B:
0: [ -71 -101 -180  -94  244  242 -161 -125  136  -38 -111   24   54  144
 -119  208 -113 -181   70   92  -35  158 -158 -165   70 -194  -28  140
  116 -202  -26]
1: [-142  -44 -116  -22   62   36    9  -58   40   34  -98   -3  -68   63
  -71  -55 -113  -79  -41   47   26  149   20 -124 -118   44  121  -10
   58  -81   73]
2: [-152 -118 -117   25  311  123 -413 -145  120  -92  -41  -90   53   82
 -125  384 -137  -53   90    0 -152  218 -151 -160   62 -108  -97  134
  153  -56   24]
3: [ -96  244  232  274 -261 -201  -99  121   15   74  230   48   -9  -37
   87  -83  -30  223  119  -56  -80   33  141  185 -351  391  -62 -208
  -75   60   38]
4: [-296 -255  -61  332  182  -57 -351 -152  114  -31  -45 -396 -116 -169
 -108  217  -35  226   22  -51 -251  139   34 -233 -176  -15  206 -136
    1  106   64]
5: [-266  -37  -19  177  170 -197 -346 -205   22 -100 -172  -53   26  -16
   14   62 -303  -32  -78  -56 -107  162  202   15 -276  211   13  -72
   19   59   71]
6: [-139  -22   42  -59 -170  -27  335   50    3   78   80   57 -200  -85
   63 -486   71   10  -50   74  175  -46  181 -100 -168   55  140 -181
 -103 -119  -57]
7: [ 156 -112 -203 -173  129  229   34  -58  -62   74 -206   66  -61  161
 -183  126   -9 -122   32  133   25  189 -175 -128  145 -182  -67  215
  141  -35   -7]
8: [-182  142  208 -159 -247   75  190  112   53   77  243   17  -98  -27
  112 -280   76  -41 -108  -30  188   57  198    3 -180  236  160 -264
  116  -36  105]
9: [ 140  164  141   97 -121 -345  252   62 -246   81  -34  235 -121   10
   39 -412 -155   57   10  -49   20  -39   97   66 -210  243  -22 -104
 -114  -44   -3]
10: [-348   26  218  111   -1   37 -467    8  201 -125  419 -100   23 -108
   99  185   79  172  144  -51  -69   86  103   25  -77  107 -256 -107
   30   30  -86]
11: [-235  280  334  174 -104 -142 -303   31  121  -75  296   65  149  -20
  182   27 -152   51   71 -142  -73   26  200  206 -323  386  -94 -261
   21  -42   36]
12: [ -38   96  -85   37 -298   92   68  171   32  177  137  122 -143   73
  -63  -82  168  169  162  196  101  157   -3   80 -126  153 -199   87
  -58   74  -36]
13: [-197   16  355   83  -51 -207 -111   49  -54  -37  332 -162 -143 -211
  116 -136   58  212  -40 -206  -42   10  183  -62 -114  208   50 -303
   58  114   46]
14: [ 132 -351 -199 -140  186   98  334 -168 -151   67 -363  -93 -243  -55
 -144 -258   36  -92 -125  107   50   21    1 -314  105 -320  228   28
   -2  -49  -75]
15: [-217  150  197  -77 -157   38   72  131   91   56  306  -36  -64   -8
   66 -126   29    4  -51  -98   81   90   74  -61 -160  231  195 -250
  159  -78  155]
16: [ 116  132   15   15 -255  -78  219  160 -120  141   99  264 -154   54
  -13 -303   92  127  150  136  117   29   19   97  -93  126 -245   66
 -136   -7 -110]
17: [-188  247  235  149 -103 -133 -418  118   41  -14  347   22   45   25
   43  226  -62  188  125 -119  -99  202   31  155 -183  395 -231  -72
  124  131  115]
18: [ -31 -144  196   34  318  117 -291 -145   54  -97   50 -334   63  -82
  -61  369  -56   -2  -33 -213 -249   66 -101 -233   94 -137  217 -202
  270  -30   92]
19: [-210  138  132  -93  -84  261 -213   34  233  -22  256   18  115   73
   70  165   29  -74   56   15   59  131   65   73  -94  123  -80 -103
  159  -84   24]
20: [ -26   10  193  304   28 -376 -261 -133 -162  -79  -86   20  -25 -136
   89 -102 -176  178   22  -87 -149   -4  273  170 -262  247 -202 -127
 -150  178  -94]
21: [ 145 -270 -280 -281   94  398  164  -88  -32   91 -238    1 -151   94
 -182   17  165 -125   -9  241  135  151 -104 -192  230 -346  -57  227
  100   -7 -107]
22: [-201  183  146   39 -100  -94  -32   55   59   18  172   73   -2   31
   74 -129 -125  -14   -4  -68   27   82  107   33 -248  284   62 -175
   53  -90   98]
23: [ -99  115  -44    4 -146  196 -122  132  152   95  232   75  -23  117
  -69  143  105   84  188  128   32  181 -106   18  -53   88 -185   91
   62  -37   -1]
24: [ 230   77 -110 -150  164  201  447  -43   66   76 -210  248  104  236
  -89 -203 -216 -380   60   68   16  -93 -253 -215   -7 -236  313  -28
   26 -596  -22]
25: [ -53 -217 -130   -9  392  -46 -228 -345  -66 -140 -433  -39   36   26
  -58   81 -321 -220 -137  -11  -92  119  105 -105  -46 -102   29   47
   68  -22  -20]
26: [  -4 -259 -370  -98   14  154   78  -78  -74  120 -277    5 -246   61
 -196  -58   90   15   -2  268  112  237  -12 -151   38 -144 -102  254
   -9  131  -53]
27: [  74   76   38   29 -377  102  132  255  -32  203  301   99 -216  -11
  -46 -129  359  318  231  190  108   82  -24   88  -15   78 -310   79
  -96  142 -138]
28: [ -31 -220   -4  -12  342   77 -101 -157    8  -60  -84 -225  -57  -41
 -116  155  -83  -57  -34 -105 -160   75 -135 -333  103 -217  231  -71
  173 -117   55]
29: [ 202   95  175 -308   92  187  -35   47 -121    2  117  106   42  137
  -39  163   14 -136  -11  -80   44  132 -147  -24  229  -28 -136   49
  314  -17   52]
30: [ 147  116  122  265   47 -425  -19  -46 -238    4 -138  185  -29    2
    7 -198 -268   98   73  -84 -144  -26   64   99 -231  221 -119  -49
 -153   -7  -42]
31: [ 139  110   -5   95  175 -145 -117 -144 -124    7 -320  127  126  165
  -68  107 -374 -167  -35  -76 -144  125  -14   66 -189  175   45    5
   97  -59  118]
32: [  91   23  142   65  284  -56 -311 -175  -46 -121 -104   31  158   49
    1  226 -241  -94   44 -120 -183   45  -16   25   -4   -8 -126  -22
  103  -63  -38]
33: [ 205   35   44  212  205 -305 -183 -148 -236  -35 -268  118   44   60
  -66   59 -314   21   52  -90 -213   63  -12   72 -116  110 -151   51
  -26   45  -15]
34: [ 235  107  133 -180 -104   31  154  157 -186  101  173  194 -111   76
  -42 -113  121   50   99   21   97   67 -113   15  141   22 -236   81
   90   15  -55]
35: [ 136  131   39  -24   96   33 -125 -109  -59   17 -224  106  156  177
  -41  175 -264 -189  -44  -46  -70  147   -1  105 -130  154    5  -14
  177  -32  116]
36: [-282 -337 -299  105   97  300  118 -140  314   36 -128 -228 -138  -83
 -105 -108  106   -3   76  224  -11   -4   -1 -350 -115 -340  303  -67
 -152 -275 -145]
37: [ -73  298  495  -86 -244 -105   32  235  -68   54  505  -12  -56  -61
  141 -120   77  119  -47 -251   49   54   97   61 -111  389   72 -347
  230   70  182]
38: [-115    2  -95  -40 -208   22   45  124  -26  121  131   92 -220   30
  -63 -149  142  147   75  154  142  191   33  -15  -64  122 -194  110
  -22  115  -22]
39: [-104  165  336  -22 -103 -135   18   29  -26  -37  220   83   -7  -75
  174 -245  -59   -7  -43 -129   52  -40  227   88 -181  239    3 -279
   24  -53   -1]
40: [ -13  102  253  290 -112 -212   28   71  -20   50  193  -54  -60 -122
   58 -165    0  230  123 -108 -148  -87   67    1 -236  168   79 -268
 -115  -56  -28]
41: [ -34  353  376    4 -312 -201  103  245 -110  119  362  103  -57   13
  107 -206  -20  124  -19 -173   57   70  107  142 -246  484   53 -277
  123   57  197]
42: [-238  -50 -123  247    1  -98 -163 -129  102   -7 -150    1  -23  -20
   -3  -69 -150   46   53  107  -64   90  182   27 -329  138  -23  -36
 -158  -20  -54]
43: [-146  -36  217  256  -45 -193 -108   84   -6   11  316 -174 -174 -194
   10  -71  114  341  130 -111 -146  -11   17 -134 -101   86    6 -195
  -73   45  -37]
44: [ -23  128  187   60 -160  -73 -133  176  -51   42  370   80 -110  -30
   13   -4  147  249  180  -12   -4   92  -13   61   -5  164 -324   12
    6  113  -60]
45: [  76 -101 -110  -15  285  130 -146 -159   26  -46 -195   32   73  113
 -117  190 -157 -144   70   39 -111   92 -146 -131   71 -185  -49  114
   78 -167  -50]
46: [ 216 -270 -505 -144  114  111  364 -178 -179  143 -632  195 -210  162
 -232 -279  -86 -195  -46  339  143  129  -34 -152   18 -264  -17  325
 -118  -59 -122]
47: [-120 -280  -62  -45  419  327 -266 -326  250 -201 -161 -117  159  -22
    2  209  -90 -234   53   60 -113  -48    1 -201   95 -417    3  -30
   28 -298 -231]
48: [  89   87 -197 -271  -18  340  191   94   87  139  -12  231    3  286
 -151   32    3 -227   99  176  143  182 -260 -109   90  -96  -25  197
  154 -260   43]
49: [ 175  134  394   96  -66 -244   -7   56 -266   58   95  -90  -61  -96
   32  -30  -44  159  -73 -256 -136   23   91   59 -106  275   97 -288
  160  199  142]
50: [ 109  204   54   31 -169 -569  415  115 -416  142 -116  341 -264   53
    4 -648 -265   37 -112  -65  124   54  131   41 -282  427   38  -41
 -107   30  136]
51: [ -81  513  350  -85 -293  140  185  310  226  129  517  185  165  185
  116  -69  -31 -109  112 -133   62   12 -109   68 -229  346  221 -317
  201 -379  204]
52: [ -47  240  331   56 -161 -301  102  167 -144   66  297   76 -107  -39
   87 -260  -66  128  -18 -197    3   20   72   20 -191  356   72 -249
   53   -1  139]
53: [ 282  168  250 -162  -62   57   55   59 -169   52   74  151   41   85
   21   21   10  -51   14  -70   24   49  -16  124   61  101 -141  -54
  178   39   11]
54: [  57  255  284  285  -91 -390 -201   40 -167   -6  111  155   33  -14
   78  -53 -189  189  120 -139 -153   23  122  231 -274  384 -233 -115
  -80   93   -2]
55: [-248 -207  -33 -173   37  221   77  -79   98   18    8 -205 -160  -88
  -20 -111  101  -72 -151   36  115  108  124 -240  -22  -92  261 -150
  138  -21   50]
56: [ -12   60  151   16 -134  -47   21   47  -39   20  153  117  -74  -48
   73 -196   73   94   82   40   60  -13  135   85  -87   91 -203  -66
  -78   11 -136]
57: [ 174   -8   -7  107    2 -120   15   48 -158   60   17  135 -123   17
  -88  -82   36  171  198   71  -70   36 -106  -20   29  -36 -269  128
 -115   12 -148]
58: [-282 -114  125  126   85   -2 -314  -73   83  -36  124 -338  -72 -143
  -17  204    5  144  -59 -140 -141  160   93 -145 -122  114  168 -218
  171  144  141]
59: [ 145   34  178   75  -60  -23  -93   29 -110   29  117   39  -47  -43
    3   23   98  168  130   -4  -64   10   24   81   11   34 -255  -17
  -16  105 -126]
60: [ 171 -285 -177   56  233  -72  -84 -240 -233   -1 -435  -42 -139  -24
 -151   18  -93   27  -32   82  -93  118   48  -82   45 -156 -133  159
  -37  178 -110]
61: [ -77 -195  -99 -175  205  115   89 -186  -27   -6 -257 -109  -88   11
  -74  -71 -120 -208 -200   -3   41  122   71 -221   -8 -109  271  -68
  164  -59   87]
62: [-419 -203  170  446   -2   97 -400  -75  371  -83  339 -449  -26 -318
   69  181  214  375  209  -17 -261  -77  151 -139 -227  -83   91 -333
 -160  -24 -175]
63: [ 130  225  151   32 -258   92  123  199   38  117  279  231    4   83
   33 -114  145  108  256   98   41  -37  -66  128  -69   81 -233  -14
  -79 -139 -140]
64: [-139  -32  -47 -137  -92  -17  201    1  -70   94  -76   -1 -193   12
  -24 -276  -41  -65 -171   28  159  153  152  -99 -149  161  199  -96
   92   44  137]
65: [-208 -476 -166  -63  460  407 -276 -403  283 -215 -249 -269   68 -112
  -34  198   -1 -204  -11  120  -85  -19   68 -298  136 -547   66   -9
   10 -220 -264]
66: [ -30   13 -161   75 -135   40  -34   49   -8  129  -39   59 -121   82
 -116   16   39  114  101  158   24  205  -22   23 -124  120 -141  128
  -20  102   11]
67: [  16  -91  211  273  220  -86 -194 -156   24  -72  -34 -219   66 -132
    2  133 -108   95   62 -163 -291  -75   17 -111 -109  -66  162 -253
    0  -75  -44]
68: [-159 -241 -127   99  246  212  -62 -189  212  -22 -164 -261   -2  -44
 -103  122  -61  -76    6   21 -147   33  -56 -304  -70 -242  346 -131
   45 -221   -9]
69: [ 127  -19  -43 -258  176   29  246  -68 -158   54 -221   94  -67  139
  -95 -142 -200 -274 -164  -54   75  117  -90 -192   51  -38  233   -1
  216 -153  145]
70: [ -50  157   30 -104 -321  179  114  284   72  169  402  149 -146   82
  -34  -91  274  158  198  147  161  137  -97   11   12  102 -225   70
   27  -20  -34]
71: [-233  220  270  431 -106 -139 -356  120  194   35  390 -194   66  -59
   13  258  -44  310  213 -177 -289   74  -45   22 -330  331  102 -285
   27  -26  134]

[-138 -360 -256  169  119  551   10  423 -534  -99 -182 -354   12  408
 -685  235  151  331  140 -439   80  -72  172  -40 -250]
0
[ -75  -50  118   62   83  267  -16  -65   11  -29  120  -29  146  102
 -232   88   36  280  -65 -353 -132   22  123  -69 -200]
8
[ 117   22   84   29  -73 -325  -35 -126   12   -3  167   84  -44 -262
  218  -83   55   -8 -200  176 -132 -100 -177   76  -67]
3
[ 365  606  237  -37 -171 -610  189 -220  320   10   -5  687  -58 -444
  396 -343   65    0 -133  344 -360   32  -64 -156  286]
18
[ -91 -351 -209  246   17  546  173  145 -371 -116   62 -344   37  157
 -514  203  250  436   23 -468 -131  -84  296   54 -346]
35
[ -32 -226 -185  -36  119  191  -88  282 -331  -35  -70 -279   24  243
 -421  230  -61  189  -36 -117   10  -35  -34   74 -139]
57
[ 122  195  155 -185  -55 -474  -60  129   87   -8  -22  173  -65 -230
  259 -222  -76 -151  -61  277    2  -56 -212  164  297]
12
[ -35 -244  -66  206   61   27 -218   49 -258  -94   74 -220 -115  -37
 -138   93  175   81   37 -111  -39   22   19  100 -210]
42
[ 141  221  159  -45  -21 -145  118 -212   74  -34  278  340  209 -103
  178  -80   37  185 -142  140 -241 -372 -141  -88  193]
29
[  43  206  238   23  -48  -42   94 -137  229  -33   85  200   47 -200
   56 -165   88  162  -54 -173 -204  140  177   -7    7]
52
[  26  -36 -119  245    0  192   58  146 -210 -118   38    3  -99  -34
 -223  113  189  264  131 -237 -291 -186  130  -32 -134]
32
[ -49 -418 -211   76   98  316  -56   74 -409   38   -6 -385   95  319
 -544  296   28  283 -262 -225   71   69  -20  -45 -512]
40
[ -30 -190  -34  165   33   54 -138  -18 -120  -67  177 -194  -78 -105
  -83  138   96  139  -49 -161 -182  -41    7  116 -270]
30
[  70   80  134  -28  120  -54 -155 -258   82   12  210  125  168   39
  -43  105  -62  183 -194  -13 -195   34  -80 -123 -112]
55
[ 182  -73 -148   20   53  -27    8 -124 -192    8  -26  -84   42   65
 -315  124   68  252 -236   78 -112  326  108  -41 -204]
4
[  95  120   30 -109  -49 -267   18  246  -73  -13  -85  119  -63  -86
   52 -106  -54  -37  -38  153  -26 -183 -197   70  171]
23
[  33   10  -14  272   26   88  -86 -101    2 -144  199  -11 -126 -213
  -63  132  172  240  102 -230 -431   26  208   56 -186]
5
[  -7  -63 -100  -37   22  157   86  350 -185  -76 -218 -194  -63   73
 -368  -13   60  174  100 -188   23  206  246  172   65]
66
[ -48  -72 -123  289   97  143 -198  389 -373 -112 -165   30 -190  148
 -289  129  155   91  287 -251  -86 -238  -63 -181 -128]
47
[ 199  261   57   35  -51 -363   -5    7   14  -68   54  319  -93 -250
  202 -118   66   10   14  222 -253 -184 -124  -16  203]
2
[ -80 -173  -25  140   69  251  -63   32 -110  -35  149 -160   17   54
 -240  215   29  252  -66 -325 -208 -104   21   -7 -360]
22
[ -48 -177  -34   22   48  389  132 -103  -55    9  205 -198  199  136
 -356  240  -14  418 -250 -350 -225  -18  134   -2 -385]
41
[-112   20   54   -2   18  143   10  499 -109 -118 -318  -89 -132   39
 -274 -169  100   49  304 -329  115  177  252  152  186]
16
[ -11   78  105  100   64  171  -21  -60   66  -70   47   53   35  -15
 -190   20   94  258   45 -304 -214  191  251  -47  -95]
61
[ 247   28   10  -13 -153 -443  138 -144 -112   72   11  155   -7 -213
  144 -196  122   -6 -365  354   10   -9 -213  -30  -75]
71
[ 127  151   93   16  -50 -392 -108   78    0   40 -133  204 -149 -161
   94 -131    5 -106  -99  137  -33   81 -185  -67  -59]
68
[  53   -2  -23   83   -3 -123  -76  152 -160  -53   11   61  -90  -63
  -14   20   53   44   13   21 -118 -217 -146   -2  -29]
45
[ -51 -189  -52    2  100  -80 -311  353 -309   43 -303 -174 -121  225
 -315   60  -54  -93  -31  -66  263  180 -191  -51 -228]
36
[ -48  -29  195   87    9  -78 -137 -103   79  -53  168  -11  -13 -184
  109  -82  101   41  -29 -137  -83   33   15   93  -84]
9
[  -5  -33   29  -64  -29 -211  -70  353 -173   11 -111   16  -77    5
   19  -69  -62 -111  -29   68  103 -298 -324   51   45]
63
[ 129   54  -14  -61   49  -73  -19  -22  -85   20  -61   49   64   79
 -210   33  -19  161 -176   52  -53  200    6  -76  -69]
43
[  59  142   80   98  -43  -91   42  124  -50  -76   19  226  -46 -117
   61 -105  117   75   85  -44 -165 -271  -62  -53  100]
19
[ 157  324  161 -282  -55 -472   22  254   93   -6 -211  259  -41 -145
  165 -313 -101 -148   10  306   83   56 -123  137  485]
27
